Here are made-up things, facts about them, and rows of numbers that follow some of those facts. Name the thing behind each unnamed row.

Some facts about the things:
lizan seska:bitik banedres:gritun
mebol seska:fitra
mifode banedres:bisti
gite gesek:treplak,plazen,flefek banedres:bagen
godono seska:tagin banedres:flekun
steflol gesek:rupla seska:fligo
kleman gesek:datedon,grugremir,grulo,timil banedres:geka
kladan seska:petor stobrom:stonel banedres:bagen
kesogo gesek:geka banedres:klesken
muzu stobrom:noru,bagun banedres:posin
dusto banedres:brudri
klozistu gesek:plake banedres:tagin
magerek gesek:plole,skiplun seska:klaskor banedres:tagin
gevus gesek:mazekli banedres:petor
zezul seska:fozuzo stobrom:papor,stozok banedres:posin
drafan banedres:bagen
fibar gesek:puflom seska:duges banedres:bagun
tagin gesek:mazekli seska:fina
drutroni gesek:brokan,nuflek,razogruk seska:naklik stobrom:pata,klozistu banedres:nozal
losuk gesek:dizuli banedres:ligraple
roplida seska:bagen
senon seska:plibim banedres:nozal
kosus banedres:roplida
liguk stobrom:nesim,stisur,gropin banedres:pogrun
vostis seska:mador stobrom:skonik,gese banedres:posin
sigar seska:dridran stobrom:fesam,vosobram banedres:pefes
fakli seska:pogrun stobrom:flipom,dumek,rukom banedres:pogrun
poguk seska:brarek banedres:petor
grugremir gesek:rupla seska:mivel banedres:bagun
dresam seska:brokan banedres:leskal
skiplun gesek:mazekli banedres:posin
bitik gesek:puflom,rupla seska:skevave banedres:pogro
sefu seska:lofi stobrom:flobrestes,plibim banedres:tiklil
skastu seska:mosun banedres:teze
trunun seska:razogruk stobrom:gafarek,suklak banedres:treplak
fina gesek:tagin seska:skizar banedres:bagun
plibim seska:flobrestes banedres:grekosen
mazekli seska:davel stobrom:plibim,pogrun banedres:geka
mador gesek:mazekli,puflom banedres:bagen
dridran gesek:stiklol,pata stobrom:bagun,klesken,plosko banedres:duskem
gabras banedres:steflol
flako gesek:puflom banedres:grekosen
nozal gesek:travu,gabras
vosobram seska:fatus banedres:bagen
bagun gesek:grapa seska:gesur
drokes stobrom:posin,flibrul,ginin banedres:brudri
bragral seska:godono banedres:gritun
ledugor seska:pevok stobrom:florofu,lupos,samu,pefes banedres:geka
pevok gesek:dizuli banedres:tagin
legropim banedres:tagin
tiklil gesek:gabras seska:pata
gritun gesek:deflivek,davel seska:dutristi
noru banedres:brudri
flomok seska:stozok stobrom:dusto,flaplim banedres:grekosen
vomon seska:brodrer stobrom:stisur,dunu banedres:rugrim
kleske stobrom:legropim,gritun banedres:brelem
ginin gesek:rupla seska:falo banedres:klibruflo
stuskon gesek:florofu seska:bragral stobrom:ratum,fina,klibruflo banedres:geka
duton banedres:brelem
radan seska:zenim stobrom:samu,madris banedres:klesken
badu gesek:florofu seska:degek
stozok seska:deflivek banedres:geka
brelem seska:rupla
grulo gesek:drokes,tiklil banedres:drekle
tasoplel stobrom:lupos,grugremir,degan banedres:drekle
tavak banedres:drekle
nelo gesek:mivel,lofi,rodo banedres:flekun
fitrem gesek:degek stobrom:puflom banedres:duskem
plosko seska:samu banedres:petor
brudri gesek:fibar seska:notra
gruklos seska:keflin banedres:drekle
gropin banedres:roplida
dizuli gesek:puflom banedres:nozal
pata gesek:deflivek seska:tavak banedres:duskem
grustu seska:plazen banedres:steflol
brokan seska:grubre banedres:klibruflo
fifal seska:drereda banedres:geka
pogrun gesek:bragral,brizu
duges stobrom:gruklos,klesken,degek,flaplim,drafan banedres:badu
buklel gesek:puflom seska:gruklos banedres:klibruflo
sekle seska:brudri banedres:steflol
duflekon gesek:mivel seska:bupi banedres:mebol
stiklol seska:rumir stobrom:lupos,dunu banedres:badu
mubrabo gesek:plazen stobrom:sekle,timil banedres:bagun
brigek gesek:mazekli,tikle seska:gridri banedres:teze
fitra seska:vilos banedres:pogrun
plake gesek:pevok seska:flako stobrom:tiklil banedres:pefes
klesken seska:gropin
madris seska:gese banedres:geka
niku gesek:tagin,bagun seska:roplida stobrom:noru,trutom,pefes,grekosen,bagen
notra seska:skonik banedres:duskem
dreran seska:rabram banedres:pefes
keflin stobrom:mebol,plibim,fatus banedres:mebol
ludrur gesek:falo,senon banedres:pogrun
flustom gesek:fovin seska:bredrol stobrom:brigek,klozistu,drekle banedres:teze
naklik seska:radan stobrom:sifon,ratum,flibrul banedres:treplak
brarek gesek:pevok banedres:pogro
fozuzo stobrom:flibrul banedres:drekle
besi banedres:rugrim
grapa gesek:drereda seska:breflebrek stobrom:grustu,dunu banedres:badu
duskem gesek:ginin seska:niku stobrom:fleklel,degek
vilos gesek:mador banedres:flaplim
muvas gesek:mazekli stobrom:fleklel banedres:mebol
nuzadro gesek:nelo,lofi banedres:posin
rabram banedres:klesken
geka seska:kikle
falo seska:nuflek banedres:niku
papor banedres:flaplim
flobrestes seska:flustom banedres:posin
tikle gesek:razogruk stobrom:drekle,klibruflo banedres:badu
mosun gesek:pata,puflom,rupla banedres:mebol
lofi banedres:bagun
viflasem banedres:treplak
dumek seska:trunun banedres:leskal
fikle seska:flekun stobrom:bitik banedres:flaplim
nukom seska:zafles banedres:klesken
lupos gesek:dizuli banedres:mebol
skogoval gesek:dizuli seska:brizu banedres:niku
bagen gesek:deflivek
meso gesek:pata seska:mebol stobrom:timil banedres:bagun
bupi gesek:drifin,senon seska:noru banedres:steflol
flibrul gesek:brudri banedres:niku
flipom seska:mubrabo banedres:steflol
bodra gesek:mador stobrom:fuga,flekun,fitra,rumir,leskal banedres:rugrim
ratum banedres:pefes
puflom banedres:roplida
samu gesek:skiplun,mubrabo seska:stuskon banedres:flekun
drekle gesek:noru seska:putre
rupla gesek:mazekli,puflom banedres:petor
trutom gesek:dreran,dizuli banedres:nozal
fovin banedres:pogrun
putre seska:tritom banedres:treplak
teze gesek:gruklos,noru,plole,kosus,flefek,timil
dunu banedres:leskal
suklak seska:steflol banedres:drekle
staplus gesek:pata seska:drutroni stobrom:flaplim banedres:tiklil
degek gesek:dalak seska:nelo banedres:duskem
drereda gesek:puflom stobrom:besi,ligraple,skiplun,fovin,degan banedres:flaplim
grekosen gesek:razogruk seska:flomok
petor gesek:sifon,zezul
reler gesek:pevok,nuflek,badu seska:ratum banedres:duskem
deflivek seska:nuzadro banedres:bagen
davel gesek:plake,floflogre banedres:treplak
sifon gesek:mazekli seska:fleklel banedres:flaplim
tokis gesek:fesam,dalak banedres:bagun
zafles gesek:tagin,flekun,senon,rupla seska:madris stobrom:bragral,gabras,reler,drafan banedres:petor
tritom gesek:drereda,grugremir,skizar seska:puflom banedres:treplak
breflebrek gesek:fibar seska:drokes stobrom:mador,pevok,tagin,tiklil,flako banedres:bagen
faben banedres:flaplim
zikek banedres:roplida
treplak stobrom:pata,flekun,drafan,timil,plosko,stozok
brizu seska:leskal banedres:roplida
klibruflo seska:kesogo
brodrer gesek:brarek seska:ginin stobrom:ratum,fitra,reler banedres:mebol
grubre gesek:dizuli banedres:bisti
nesim seska:duskem banedres:brudri
nuflek gesek:putre,dizuli stobrom:deflivek,flipom,plibim banedres:teze
gase seska:dreran banedres:badu
kitu gesek:puflom seska:muvas stobrom:skogoval banedres:steflol
kovate banedres:brudri
fuga seska:duton
florofu gesek:flefek banedres:klibruflo
lamukla gesek:davel banedres:rugrim
stisur seska:bisti banedres:roplida
fligo gesek:pevok seska:trutom stobrom:nuzadro,degek,klozistu banedres:flekun
fleklel seska:skastu banedres:pefes
fatus gesek:degek,zezul banedres:duskem
datedon gesek:rupla seska:staplus stobrom:nelo,grulo,leskal,rugrim,nukom banedres:rugrim
muza seska:fovin banedres:flekun
flefek stobrom:magerek banedres:fuga
gesur gesek:viflasem seska:drekle stobrom:badu banedres:klesken
fesam seska:suklak banedres:fuga
pogro gesek:duflekon
timil gesek:grugremir banedres:petor
dutristi seska:geka banedres:steflol
suflol gesek:lizan stobrom:flobrestes,flipom,nozal,putre banedres:grekosen
bifu stobrom:fleklel banedres:badu
dalak gesek:pevok stobrom:steflol,pogro banedres:petor
floflogre gesek:mador,mazekli,puflom seska:kitu banedres:tiklil
vena seska:dumek banedres:brudri
pogas gesek:fligo,senon banedres:gritun
zenim seska:pogas stobrom:fleklel banedres:klibruflo
kikle seska:losuk banedres:grekosen
gese seska:badu banedres:mebol
rumir gesek:nuzadro,dizuli seska:mifode banedres:pefes
drifin gesek:meso,drereda banedres:badu
razogruk stobrom:bupi banedres:flekun
mivel gesek:floflogre seska:vomon banedres:rugrim
gafarek gesek:fovin,stozok seska:skiplun banedres:niku
degan seska:tokis banedres:klibruflo
stonel gesek:muza banedres:nozal
rukom seska:bagun banedres:pefes
skizar seska:fuga stobrom:steflol,klozistu,skiplun,plosko banedres:klibruflo
paka seska:fifal banedres:grekosen
gridri gesek:muza,tiklil seska:stisur stobrom:noru,ligraple,vilos banedres:niku
flaplim seska:rukom
nolil gesek:falo banedres:posin
plole banedres:brudri
skonik seska:drifin banedres:bredrol
klaskor banedres:grekosen
skevave seska:zikek stobrom:skonik,lamukla banedres:drekle
plazen gesek:fina banedres:ligraple
travu gesek:grugremir banedres:treplak
rodo seska:gite stobrom:pogro,stozok banedres:niku

Known rows:
suflol: [ 11 -13  19   4 -18  31  -7  33 -33   9 -44  53  -4 -16  22 -14 -17 -49
 -24  38   1   3  12 -10  28  14   7 -28   5   4   3]
lizan: [ 12  -8  21   1 -22  13 -16  24 -34  -9 -27  59  -6 -28   5 -14 -19 -40
 -29  50   9  12   8  -7   5  12   6 -10  39  -1  -2]
godono: [ 40 -32 -16  -8 -51 -30  -4  -1 -57  -1  10   7  -4 -13  14  -9  -2  13
 -15  42  25  23 -16 -12  24   5  28 -73 -23  29  12]
fuga: [ 25 -22 -16  -7 -65 -29 -20   7 -44  21  -1 -17 -11 -19  48   6  13  -2
  -2  35  13  15 -45   5  20  11  39 -67  -6  19  10]
fina: [ 40 -31 -17  -7 -50 -28  -5  -2 -57   0   9   6  -4 -10  12  -9  -2  12
 -16  42  23  22 -15 -11  27   6  29 -72 -29  30  12]
gevus: [ 15 -17   2   6 -26   5 -13  -7 -24 -12   9   9  -6 -14  -9   0 -19   0
  -9  10  -3   5   3 -14  11  17  14  -8 -24  13   2]
samu: [ 35 -28 -12  -5 -45 -26  -6  -2 -51  -1  13   7  -4  -9   7  -7  -3  15
 -15  38  16  18 -11 -12  21   7  21 -55 -24  23  11]
drafan: [ 13 -16   5   3 -27  16 -11  -7 -22 -21   2  13  -4 -20  -5  -5 -17   8
  -6  11  -3   4  14 -13   7  18  19 -11 -12  17   4]
treplak: [  8  -9  -3   5 -43  17 -17   4  -8   3 -24 -11 -16 -27  42  10   4   1
  -8   3   1   0 -15  -3  -4  20  29 -17   9   8   4]
viflasem: [ -9 -15  12  -5 -31  -4 -28 -40 -22 -37  -5  16 -13  19  34 -17 -21  10
  -6 -20 -17  22  13 -39   5  23  11 -43  10  16  -3]
breflebrek: [ 14 -18   5   8 -23  20  -7  -3 -21 -13  -3  10  -3 -10   3  -5 -11  13
 -11   7  -3  -1  12 -15  10  16  14 -13 -22  13   6]
skevave: [ 15 -17   5   8 -23  28  -9  -4 -19 -18  -5  13  -4 -14   3  -3 -12   6
 -12   3   3   2   6 -17   5  16  18 -19 -19  14   3]
niku: [  6 -10   2   8 -40  11 -22   6 -12  13 -10 -14 -10 -15  39  12   7  -2
  -2   2  -7  -3 -27   1   2  19  24 -13  -3   3   3]
kleman: [ 13 -17   4   5 -26  12 -12  -7 -24 -16   6  10  -3 -14  -7  -4 -18   8
  -5  13  -7   4  10 -12  12  18  16  -8 -18  15   4]
nukom: [ 19 -14  11   6 -24  -5 -13  -7 -22 -28   7  15  -2 -18  -2  -1 -18  17
  -8  12   0  10  -7 -17 -13  13  17  12   6   5   2]
plole: [ 10 -16   8   3 -28  28 -12  -9 -24 -27   2  14  -1 -20  -5  -6 -16  11
  -3  12  -2   4  18 -10   8  18  23 -15  -8  18   6]
dresam: [ 15 -16   7   5 -26   0 -12  -8 -23 -26   8  13  -3 -19  -9   1 -17  17
 -10  18   2  10   4 -16  -5  12  13   1   6   6   4]

Rows to name:
No name comes twice in this set of rows, the named rows included.
[ 26 -18  -1  12 -25   0  -9  -6 -16 -20  -3  10 -14 -18  -6  13 -17   2
 -29   5  19  14 -10 -27 -14  10   8  -5  -8   0  -5]	zezul
[-49 -16 -12   4 -47  65 -21 -10   1   0   4 -23 -25 -36 -40  39  -5   4
 -10  29 -11   1  79  13  54  19 -14 -47  18  -3  12]	drekle
[-57 -23  -1   0 -32  57 -19 -45  -3 -32  -2   3 -27  14 -22  10 -17  26
 -24  -7 -18  17 114 -33  51  19 -39 -83  21   4   7]	gesur
[ 41 -29 -18  -6 -48 -11   5   1 -47  -6 -11   8  -7 -15  27 -15   3  25
 -22  35  27  16   0 -16  19   8  28 -74 -20  34  14]	skizar
[ 23 -15   6   9 -20  10  -7   0 -17 -10  -6  10  -4 -10  13  -6 -12   9
 -12  -1  -4  -1  -2 -19  -3  18  15   0 -19  13   1]	staplus
[ 16 -17   6   8 -26  29 -10  -4 -18 -18  -5  12  -4 -17   2   0 -12   4
 -14   3   5   4   9 -18   3  15  17 -24 -15  14   3]	flefek
[ 19 -14  10   7 -23  -5 -14  -9 -24 -28   7  16  -1 -15  -4  -2 -17  18
  -9  14   1   9  -7 -16 -13  13  17  15   2   5   2]	grugremir
[  5 -10   4   4 -42 -17 -25   2 -17   1   0 -13 -10 -21  28  16   1  10
   1  18  -8   5 -29   2  -7  16  21   9  21  -5   5]	gritun
[ 23 -18  -2  12 -24  13 -11  -4 -16  -8  -1   9 -13 -13  -5  10 -17 -15
 -25  -3  14   8 -11 -25   0  14  12 -21 -31   7  -7]	muzu
[ 17 -22  -3   7 -26  22  -6   3 -19   1  18   2  -3 -24 -23  -1 -18  -9
   2   7  -7  -8  -4  -8  20  20  22 -10 -52  22   1]	kesogo
[ 16  -4   7   8 -46  61 -33  -6 -14 -12 -12 -24  -7 -41  27  31  -9 -25
   2 -11   6   8   4  12   9  26  51 -38  -5  20   4]	pogrun
[ 10 -11  -5   8 -44  -9 -32   1 -13  12   2 -15 -20 -22  18  24  -7 -32
  -8   3   3   9 -50  -5   1  18  27 -14 -10  -2  -8]	posin
[ 38 -30 -15  -3 -45 -18   0   1 -51   1   1   7  -3  -3  21 -10   7  25
 -21  37  23  15  -8 -14  22   5  22 -67 -27  25  15]	stuskon
[-30 -21  -7   5 -30  91 -12 -16  -6 -17  12   1 -17 -32 -65  20 -25 -12
 -16  13  -4   1  95  -5  60  21 -12 -64 -20  17   6]	puflom

The same things again, as new rows of numbers:
Some things and their rows:
trutom: [ 25   2  32 -19  22   4 -11 -14  -1  38  -4  -1  -4   3  21  36  -3 -12
  15   3   2  27  -2  41 -34  20  -7 -51 -31  23   1   7  -9  19 -33  18
  -8]
leskal: [ -2 -11  17  -2  19  -4  28 -13  12  17  18  17  23  15  12  12 -17  -2
 -24 -26 -26   9  -1  13 -19  23   6  12 -30  34  -8  -8  30  86 -28  -9
 -15]
datedon: [-10  17 -19  16 -24  -2   4  14 -15 -52  -6  10  19  14  12  -6 -13 -29
   5  29  12  17   2  14  29 -10   8 -10  -8  21   1 -32   4 -37  27   3
  45]
stisur: [ -3  13   5   0  15 -40 -14 -19  11   2 -12  21  10  20   8  23   1  -6
   2  16 -14  -1 -22  42 -16 -13 -12 -34  -3  16  -6  13  13   1  -5   1
   3]
mosun: [  7  17  33  13  27   3  -1  32  18  59  -9  -4   5 -13  39   2 -16 -27
 -12  26  25  37   9  27 -15  46  43 -37 -16  11  -2 -22 -21  13   0  24
  -3]
flipom: [-17  12  27  13  -4 -44 -20  -8  -2 -25  -1  24   9 -15   8   2   5   5
  30  52 -11  -6   7  17  -2 -15  -6   0  28  25  -3 -10  17  -1  14 -12
  20]
suflol: [  3  19  34  -8  13 -16  -5 -25  -1  -7 -22   1  19  11   8  10  11   9
   1  -4 -28  24  -5  13  -6 -41   8  11  -7  24  37  -4  -3 -19  -5   6
  26]
flomok: [ -4  18  12 -11  -6  -4   9 -15  -7 -15 -14   8  16  31   6  28   1   5
  -7 -12 -21  19  -6  30   4 -35  -8  -6 -10  29   4 -10   6  -4   1  -7
  11]
rabram: [  7  22  29   0  18 -33 -11  -1  24  25  -5  21  12  30  20  33  -3   0
 -22 -13 -11  18 -24  27 -17   1   4 -13 -14   1   9  -2  -3   9 -18   3
 -18]
gevus: [ 20  -2   5  -2   6 -17 -19  20   6  -1   1  21  26  13  28  15 -11 -17
  -6  26   6  10  -3  34  12   6  14 -33  -5   2   4 -14 -10 -15  -1   7
  16]
flako: [ 36  12  16 -13  13  12 -18 -12  12  -1  -2   1  10  -9  36  23 -15  -8
 -19   2  -7  35 -12  31 -14  -1   2 -38 -18   8  16   1 -32  21 -33  17
   3]
skiplun: [ 15  21 -19  -5  -4  17 -19  -8  -1  -9 -15   1   2   6  20  37 -23 -14
 -33 -21 -15  27 -24  28 -14  -2 -27 -44 -17   6  -3   2 -24  34 -34  15
 -15]
pevok: [ 11   5  20 -18  -7 -14  -9 -17  19  -3  31  10 -20 -14   8  41   0   2
  16  -3  -1  26 -17  17 -34  48  -5 -13 -23   6   1  -1 -26   4 -41   2
 -24]
pogro: [  3 -28   7 -10  19  -6  34  -7  -1  -4  24  15  31  20  -4   3 -16 -15
   6   4 -13   2  22  26  -2  10   2 -14 -23  49 -14  -6  28  64 -17   4
  15]
badu: [  7 -30  -2  -7  23 -22  25 -22  16 -22  32  14  28   1  -9   6 -13 -19
   5  -3 -20   0   8  11 -21  15   3  -8 -30  44   5  -4  25  48 -21  -5
  18]
bupi: [ 10   9  19   4   7 -12 -15   2  -2   1 -10   8  16  -7  30   8 -10 -10
   6  30   6  18  13  36  -3  -3   7 -31  -1  18   6 -14  -4  14   0   9
  20]
radan: [  2  16  10   5  18 -19   6 -16  -3   6 -14   3   6  20  -9  23   4   0
   1  -5 -20  11 -18  30 -12 -11  -6 -29 -12  41   5   1   2 -23  14  -4
   7]

Name these rows:
No name comes twice in this set of rows, the named rows included.
[ 10  32  22  -6  -3  12  14 -10  -5  22 -20   5   5  38  13  36   2   0
 -23 -37 -11  31 -15  20  -8 -10  -3  -2 -30  14   9 -11   0  -4 -16   0
 -17]	duges
[ 11 -26  17 -10  38  -8  28  -2  21  28  10   0  24  11   9  -4 -25 -18
 -11 -12 -10  22  13  18 -12  25  26 -11 -41  30  14  -8  16  59 -28  20
   8]	petor
[  7   4  -2  10  10 -12 -12  -5 -15 -28  -3  14  33  -2  20 -11  -5 -10
   8  41 -11   4  18  29  24 -32   0 -37  21  37   0  -5   9  -2  26   0
  44]	magerek
[ -7  26 -30  -9  -9  -6 -13 -24  15 -26 -31  -3 -10   1  11  46 -32  -6
 -38 -18 -43  11 -45  36 -29 -17 -32 -38  -7  10   4   3 -22  39 -42   3
 -20]	noru
[  1  23  32  14  18  -9  -9   4  15  37 -34  -5   6   4  38  14 -15 -13
  -8   3  -3  26  -3  25 -13   7  21 -21 -16   3  14 -15  -7  25 -12  19
   3]	gite
[ -4 -49 -17 -21  21 -20  33 -17 -16 -38  17  16  30  18 -32  -2  -8 -17
  35  26 -20  -8  23  32   0  -6  -9 -30 -11  63  -6  -2  40  32  -7   3
  42]	grekosen
[  4   2  14 -22 -11 -12   1 -10 -15 -32  26  15   5 -12 -15  10  15  -2
  36  40  -9  20   4  15  10  -7  -5 -13   6  41   0 -15 -22 -41  10  -8
  27]	plake
[ -1   8 -11 -16   2 -18  -9 -24   0 -24 -22   7  -6   4  -4  31 -12  -6
  -1  12 -32   7 -24  40 -12 -16 -25 -41   3  22  -3   4 -14   7 -14   8
   5]	florofu
[ 32   8  41 -16  21  -9 -10 -25  23  13  21  -4   1   5  14  33  -3   2
  -2 -24  -7  41  -9   7 -37  23  11  -6 -37  12  29  -7 -27 -19 -25   0
  -9]	nuflek
[-13  32  -6  14 -19  -4  -2   1   3 -13   0  19  10   3  20  18 -10 -10
 -36  -1 -24  11 -20  17   7  -8 -12  -5  16  24 -20 -15 -10  23  15 -19
 -14]	gabras
[ 12  23  19  -8 -13  29  11   5 -18 -11  -3   1  23  14  16  10  -5 -18
  -7   9   3  38   9  17  18  -5   6 -14 -25  29   6 -22 -13 -18   2   8
  19]	bodra
[-18 -13 -12  -3  -7   5  53   7   0  -6  27  16  21  34 -21 -13 -17 -23
 -30 -21 -24   8  -1  -3  14  19  13   7 -28  43 -12 -18  28  25  -4  -5
   4]	treplak

The same things again, as new rows of numbers:
Named rows:
rukom: [ 21  15  13   9  49  13   1  52  -3  11 -50 -16 -10 -11  -6   6  41  -8
  15  -2  -3 -12  -1  -7   1 -13  -1   8  23  -8 -12  29 -18   9 -22  21
 -32  13]
stuskon: [ 10 -25   5  -3  -6   5  -4  -5  27  -8  39 -10   9  -8  -5 -28 -61  -4
 -87   2  11  13  -4  11  -3  13  -5 -30  -6   2  -9  -1  61   2  21  19
   4  13]
mazekli: [ -9   3   1 -18  19   1   7 -28  -7  15  11  12   4 -18   5   4 -20   1
 -28  -6   8  33  -1 -18   5   0   1 -14 -18  -5   5  -5  46  -1 -11  19
  12  17]
gritun: [  9  -5   8   5  18   1  -6  -4   5  14  10   4  10   6  13  14  -3   6
 -28   0   4  -3   2  11   1   2  -5  16  11  -2   7  -1  -6  -3   7   5
 -40  -2]
paka: [ 13  -7   1  -4   7   6   4   9  -8  -1  14   4   3  -2  -4   2  -4   7
 -17   2   1   8  -1  -2  -1   0   1   9   4  -4   0   2  21  -3  -2   4
  -3   9]
fikle: [  4  -2   4  -1  11   2   1   7  -2   0  10   0   0  -5  -2  -3  -5   5
 -18  -2  -3   9  -1  -1   1   7   3   3   0  -3  -6   7  14   3  -4   3
   1   8]
sefu: [ -6  10   6  -4  24   3  -5 -31   4  19 -14  14   0 -18  16   3  -7  -1
 -26 -10   8  26   7 -16   6   0   5  -7 -10 -11  -1  -6  35   2 -15  12
   8   8]
brudri: [ 11 -12   5  -1  11  -1   2 -15  -6   9  22   8  12   5   8  15  -6   7
 -31   0  -3   5   1   5  -1   6  -6  17   9  -3  13   1  10  -4   3   1
 -38   3]
grustu: [  6  -6   1  -1  15   7   4  31  -4   1   2  -5   2   0  -8  -2   1   5
 -11   2  11   8  -2   3   0  -1   5  11  -5   1  -3   5   2   1  -1  12
   2   6]
tritom: [ 31   0  10   7  15   9   9   7  -5   1  -2   9 -11  -8   5   8  23   3
   7  -1 -19  -9   4 -21  -2  -6 -19  -1  38 -17  -2  22  20   1  -7   7
 -55  19]
fligo: [  6   3   7  -3  14  -5  -3   1  -5   0  22  -2   3  -7  -7  -1 -11   9
 -21   0 -20  -4  -2   7   1   9   3  -4  10  -5 -11   4  10   4  -5  -2
  -2   6]
nukom: [ 11  -6   1  -1  11   6   2  16  -8   0   7   3   5   0  -3   3   1   9
 -13   2   4   5   1   0   0   1   6  14   2  -4   0   2  11  -3  -4   2
  -3   4]
duton: [ -8   2  -7   1 -22  -3  -1  -9   7  -7 -18  -3  -3   3  -1  -6  -1 -13
  17   1   4  -8   1  -1  -2  -6  -2 -15  -4   6   2  -6  -7  -2   3  -6
  16  -8]
timil: [-12   8  -5  -2 -19  -9   1  -6  -1  -6  -3  -4  -3   1  -6  -4 -12  -8
  26   3  -4  -7  -3   3  -1  -4  -2 -13   0   6  -1  -3 -15  -3   0  -7
  20  -4]
kosus: [-11   3  -8  -4 -18  -4   3  -6  -6  -8 -22  -6  -2   4  -5  -2  11 -12
  31   1  -1  -6  -3  -6  -2  -5   0  -6 -11   8   4   0 -11  -1  -9  -9
  24  -6]
florofu: [-11   3  -7  -3 -20  -3   4   2   1  -7  -6  -1  -5   5  -3  -4  -2  -5
  28   2   5  -1  -1  -4  -1  -6  -4  -7  -8   5   3  -6 -11  -2   3  -3
  16  -4]
dusto: [ -7   2  -8  -3 -26  -5   5 -16  -3  -9   2   5  -4   4  -1  -1  -3  -6
  25   2  -3  -3   0  -8  -2  -4  -6 -12  -2   3   6  -6   1  -5   3  -9
  13  -3]

Name these rows:
No name comes twice in this set of rows, the named rows included.
[ 31   3  11  -2  30   9  17  11 -17   3 -22   0 -11 -14  -6  14  51 -10
  15  -3 -26  -8  -3 -32  -4  -9 -20  -5  35 -14   3  38  19   7 -27   9
 -57  30]	putre
[ 12 -15   7   5   7   3 -12 -20  17   9  -3 -12  17   2   7   0 -13 -14
 -61  -1   5  -9   0  17  -3   7  -3  -3   2   6   8   3  18   1   7   5
 -23  -3]	fuga
[  3   4   6   1  12  -6  -6  -1 -11   1  36   8   4  -3  -2   1 -23  22
 -21   0 -14   6   1  12   3  14  10  18  13  -9 -12  -2   4  -2  -2 -10
   4   3]	drutroni
[  2   3   8  -1  21  -3  -3  13  -3   2  11  -7   2  -8  -9  -5 -15   6
 -24  -1  -6   5  -4   8   1   9   7   2   6  -2 -13   9   5   4  -6   4
   8   9]	meso
[  0   3   4  -2  15   2  -2  -5   0   7   1   4   1 -10   4  -1  -5   3
 -21  -5   2  14   2  -7   3   5   4  -3  -4  -6  -4   1  19   3  -9   7
   2   7]	fakli
[ -9   6  -5  -3 -10  -4   7   0  -4  -4 -25  -6  -6   2  -6   0  15 -14
  37   0  -2  -7  -4  -8  -1  -8  -5 -10  -3   6   5   6 -16   1  -8  -2
   8  -1]	puflom
[ -7  11  -2   4 -20  -9  -4 -11   5  -3   0   0  -5   1  -2  -5 -20  -4
  23   3  -7 -16   1   6   0  -5  -4 -11  13   1  -4  -7 -16  -4   6  -8
   7  -6]	klozistu
[  7  -1  10   4  26   0  -5  11   2  16  12  -1  11   3   7  13 -13   8
 -27   2   5  -2   0  17   1   2  -1  20  12  -1   3   0 -13  -2   5  11
 -34   0]	steflol
[  19  -28    9    9   -3    8  -22  -26   38    3  -12  -21   21    0
    7  -19  -42  -28 -105    0   12  -14    0   24   -6    9   -4  -25
   -3   10    4    0   48    1   15    8  -12   -6]	tagin
[-16   4  -2   0 -13 -13  -2 -28  -1   4 -20  -6   6   9   4  10  15 -18
  18  -2  -4 -13  -3   5  -2   0  -4  -2  -7  12  13  -1 -30   0  -4 -14
  -3 -12]	flekun
[  2  -1   5   4  21   1  -8   4  -9  14  -3   4  12   9   8  18  12  12
 -18  -2   3   2   3  13   2   7  11  36   0  -1   6  -1 -18  -2  -5  -6
 -20  -9]	badu
[ -4 -16  -2   2   7   5   6  20  -7  -8  30   4  -2   5   3  -4  18  24
 -20  -5   9  32  -1  -1   2  22  13  33 -17  -3  -9  11   2   6   1  -3
   9   6]	vomon

